Below are the code and all the weights of a small trained network. Each question names an input and a class and asks about switching units off, where a switched-off unit gives its printed mean instead of its output.

import numpy as np


def w(rows, s, z=0):
    codes = np.array(rows[::2]) - 128.0
    scale = np.full(codes.shape[1], s)
    scale[-1] = z or s
    return codes * scale


def f(y):
    return np.maximum(y, 0)


def log_softmax(a):
    a = a - a.max(-1, keepdims=True)
    return a - np.log(np.exp(a).sum(-1, keepdims=True))


def net(x, mask):
    res = np.array(x, float).reshape(1, 5) / 4 @ E
    y = f(res @ A[0][:, :-1].T + A[0][:, -1])
    res = res + np.where(mask, y, B[0][:, -1]) @ B[0][:, :-1]
    return log_softmax(res[-1] @ U[:, :-1].T + U[:, -1])


A, B = {}, {}
E = w([
[92,144,168,134,134,191,174,26],'x0',
[192,135,147,72,12,168,174,144],'x1',
[134,69,109,201,136,184,182,188],'x2',
[182,6,198,124,131,61,168,102],'x3',
[127,165,204,216,52,122,53,143],'x4',
],0.013)
A[0] = w([
[133,176,99,10,156,58,140,78,110],'N1',
[130,70,167,146,179,82,146,108,88],'N2',
[131,90,45,131,171,169,218,146,97],'N3',
[169,106,132,68,55,120,149,119,66],'N4',
[60,115,97,216,237,118,91,119,93],'N5',
[145,118,85,187,169,159,235,173,38],'N6',
[96,147,138,153,102,172,157,32,64],'N7',
[151,115,139,130,89,193,170,177,126],'N8',
[178,121,65,89,163,106,123,174,115],'N9',
[125,124,152,214,87,141,80,147,99],'N10',
[86,226,41,132,144,207,92,157,5],'N11',
[87,133,142,117,145,170,199,57,90],'N12',
[135,124,72,102,96,71,92,209,36],'N13',
[144,165,118,92,57,167,175,149,72],'N14',
],0.012,0.0035)
B[0] = w([
[117,199,204,192,33,200,85,92,234],'N1',
[222,95,159,80,176,115,117,142,198],'N2',
[78,142,180,130,19,100,103,11,222],'N3',
[141,115,120,75,205,170,80,165,199],'N4',
[109,201,99,12,197,153,98,134,251],'N5',
[155,201,189,210,107,187,26,118,203],'N6',
[104,99,52,195,127,74,51,199,203],'N7',
[136,187,105,70,178,185,91,169,195],'N8',
[116,77,61,124,66,46,124,113,183],'N9',
[39,114,149,114,6,109,149,20,207],'N10',
[246,1,206,122,151,134,187,127,253],'N11',
[89,51,30,173,126,49,136,196,213],'N12',
[94,117,59,203,147,48,85,171,187],'N13',
[95,148,107,27,201,160,91,126,206],'N14',
],0.0085,0.017)
U = w([
[115,182,90,10,183,150,121,134,91],'0',
[234,11,190,106,143,134,161,133,119],'1',
[103,94,8,182,115,96,119,162,114],'2',
[139,231,212,183,89,156,96,132,175],'3',
[82,145,161,102,44,127,135,82,96],'4',
[132,170,123,119,110,137,149,130,248],'5',
[134,150,133,153,127,135,210,153,108],'6',
],0.015)

Each question gives the input, the list of numbers given to net, and the class t.
The units are the neurons (one row each of A and B). Each row of codes is followed by its name. A weight is (code - 128) times the scale printed after its matrix; where a second scale follows, it is the last column's (A, B and U).
mask holds one flag per neuron, in row order. A switched-off neuron (its flag False) gives its mean, the last column of its row in B, instead of its output. The means were averaged over made-up inputs and are rounded, as every weight is.
A unit's drop is (log p(t) with every unit on - log p(t) with that unit switched off) / (log p(t) with every unit on - log p(t) with every unit switched off).
The circuit of an input: a set's keep is (log p(t) with only the set's units on - log p(t) with every unit switched off) / (log p(t) with every unit on - log p(t) with every unit switched off). Starting from the 12 units with the biggest drops (on a tie, the unit counted first), units are removed one at a time, each time the one whose removal leaves the highest keep (on an exact tie, the one counted first), for as long as the keep stays at least 0.8.
units of the circuit, in order: the units of the circuit, biggest drop first
most important unit: the unit with the biggest drop
k most important neurons: the k neurons with the biggest drops, biggest first
drop when u is switched off: that unit's drop, to one decimal
input [-3,7,2,7,-7], class 0: 3 most important neurons : [N11 N4 N8]
input [5,1,7,-4,-5], class 3: most important unit : N6
input [-7,-2,7,4,0], class 2: 3 most important neurons : [N1 N13 N9]
input [-5,5,-4,3,3], class 0: units of the circuit, in order : [N11 N4]
input [6,1,0,5,-6], class 2: 2 most important neurons : [N12 N11]
input [1,7,6,4,5], class 0: 2 most important neurons : [N8 N1]
input [-7,6,0,-7,-1], class 1: 2 most important neurons : [N11 N5]
input [-3,-6,7,4,-1], class 3: 2 most important neurons : [N6 N3]
input [-2,-1,6,3,3], class 3: 2 most important neurons : [N11 N6]
input [-6,3,7,0,-2], class 3: 4 most important neurons : [N6 N12 N3 N7]
input [4,4,-3,-2,-6], class 4: units of the circuit, in order : [N1 N6]
input [3,1,-4,1,7], class 4: 3 most important neurons : [N10 N6 N1]
input [-5,0,8,5,1], class 3: 2 most important neurons : [N6 N11]
input [-2,-1,-5,-8,-7], class 1: most important unit : N11
input [0,-5,6,-2,-7], class 4: 3 most important neurons : [N3 N9 N1]
input [3,-2,-6,-5,8], class 4: 3 most important neurons : [N10 N6 N1]
input [-4,5,5,3,1], class 0: 2 most important neurons : [N1 N11]
input [-7,4,3,0,0], class 2: 2 most important neurons : [N13 N5]
input [0,-3,4,0,5], class 4: 3 most important neurons : [N10 N1 N6]
input [8,3,-3,-6,5], class 2: most important unit : N7
input [-6,2,-6,-8,-5], class 1: drop when N11 is switched off : 1.1
input [6,1,8,0,-7], class 3: drop when N3 is switched off : 1.0
input [8,8,8,6,1], class 0: drop when N4 is switched off : 0.2
input [7,6,4,3,-3], class 2: drop when N5 is switched off : 0.4
